[100 = 0]
|  59 |  89 |  99 | 118 |  70 |  99 | 127 |  93 | 132 | 137 | 105 |  74 |  82 |  88 |  70 | 119 |  95 | 100 |  98 |  51 | 160 |  94 | 106 | 109 | 113 | 117 |  89 |  11 | 101 |  85 | : <24>
|  81 | 117 | 114 | 122 | 116 | 114 |  73 |  96 | 122 |  93 |  86 | 108 |  93 | 103 | 135 |  63 | 104 | 125 |  91 |  44 |  98 |  95 | 119 |  68 |  94 |  78 |  96 |  80 |  95 | 119 | : <20>
|  77 |  85 | 111 | 114 |  78 |  62 |  94 |  97 | 131 |  96 |  85 |  57 |  62 |  85 |  82 | 154 |  93 | 105 | 104 |  40 | 141 |  85 |  97 |  85 |  91 | 101 |  99 |  66 | 119 |  94 | : <20>
|  62 | 110 | 104 |  96 | 102 | 100 |  86 | 121 | 133 | 129 | 131 | 127 | 183 | 118 | 152 | 119 |  94 | 105 | 137 |  96 | 132 |  89 | 112 |  47 | 114 | 102 |  67 | 148 | 104 |  53 | : <24>
|  92 | 106 |  93 | 114 |  87 | 104 | 108 |  83 | 109 |  32 |  73 | 124 | 131 | 114 | 139 | 131 | 107 |  89 |  86 |  98 | 186 |  68 | 108 | 117 |  90 |  89 |  94 | 134 | 113 | 119 | : <20>
|  91 |  81 |  92 | 116 |  83 |  71 | 112 |  81 | 103 |  45 |  51 |  60 |  19 |  69 |  65 | 103 |  97 | 123 | 124 |  31 | 108 |  65 | 148 |  75 |  92 |  53 | 115 |  15 | 102 | 122 | : <24>
|  72 |  96 | 103 | 107 |  99 |  86 | 114 |  95 | 112 | 101 |  74 | 105 |  91 | 102 | 158 | 143 |  84 |  97 |  92 |  67 |  98 |  80 | 143 |  48 |  94 |  74 | 104 |  75 | 126 | 102 | : <24>
|  53 | 112 | 111 | 105 |  84 |  81 | 114 |  67 | 141 | 175 | 124 |  90 |  94 | 108 | 142 |  91 | 112 |  86 |  64 | 115 | 110 |  94 |  88 |  86 |  88 | 114 |  98 |  95 | 101 |  70 | : <20>
|  59 | 105 | 118 | 102 |  74 | 102 | 102 | 121 | 101 | 184 | 120 | 119 | 131 |  41 | 173 |  91 |  80 | 137 |  99 |  70 | 144 |  73 |  96 |  68 |  75 |  77 | 104 | 113 |  99 | 114 | : <20>
|  70 | 103 |  93 | 121 |  83 |  83 | 108 |  91 |  86 | 141 | 100 | 109 |  62 | 141 | 180 | 143 |  99 |  88 | 107 |  79 | 139 |  76 | 104 |  79 | 102 |  81 | 122 | 163 | 107 | 105 | : <24>
|  97 | 107 |  96 | 147 |  62 | 115 | 119 |  84 |  63 |  60 | 114 |  98 |  54 |  82 |  85 | 115 | 104 |  50 | 122 |  55 |  84 |  72 | 128 |  66 |  93 |  70 | 112 | 125 | 130 | 130 | : <24>
|  79 | 106 | 113 |  91 |  95 |  89 | 100 | 101 | 146 |  74 |  90 | 108 |  92 | 116 | 162 | 118 |  92 | 144 | 127 |  94 | 132 |  68 | 112 |  68 |  79 | 118 |  74 |  88 |  99 | 117 | : <20>
|  67 |  91 |  95 | 133 | 104 | 120 | 101 |  90 | 105 | 123 | 105 | 109 |  91 | 106 | 127 | 151 | 100 | 113 |  93 | 102 | 111 |  84 | 123 | 132 |  92 |  85 | 116 | 162 | 106 |  70 | : <24>
|  81 |  94 |  88 | 104 |  69 | 107 | 108 | 117 | 124 | 115 | 131 |  70 |  86 | 109 | 128 | 121 | 106 |  41 | 110 |  48 | 183 |  77 | 112 |  70 |  84 | 106 |  91 | 121 | 113 | 118 | : <24>
|  45 |  90 | 114 | 100 | 104 | 104 | 112 |  94 |  93 | 146 |  84 |  71 |  92 | 115 | 127 |  85 |  94 |  94 |  73 |  69 | 103 |  79 | 127 |  37 |  97 | 133 |  91 | 120 |  93 |  87 | : <24>
|  91 | 105 | 149 | 118 | 100 |  74 | 116 |  80 | 130 | 113 | 138 |  68 | 101 |  69 | 143 | 145 |  95 | 127 | 147 |  90 | 111 | 112 | 127 |  65 |  98 |  97 |  98 | 121 | 120 | 106 | : <24>
|  76 | 100 | 107 | 108 | 101 | 111 |  93 |  99 |  81 | 112 | 133 | 108 |  78 | 124 |  96 |  95 |  96 | 120 |  90 |  72 |  79 |  86 | 102 |   6 |  52 | 102 | 104 | 200 | 113 |  94 | : <24>
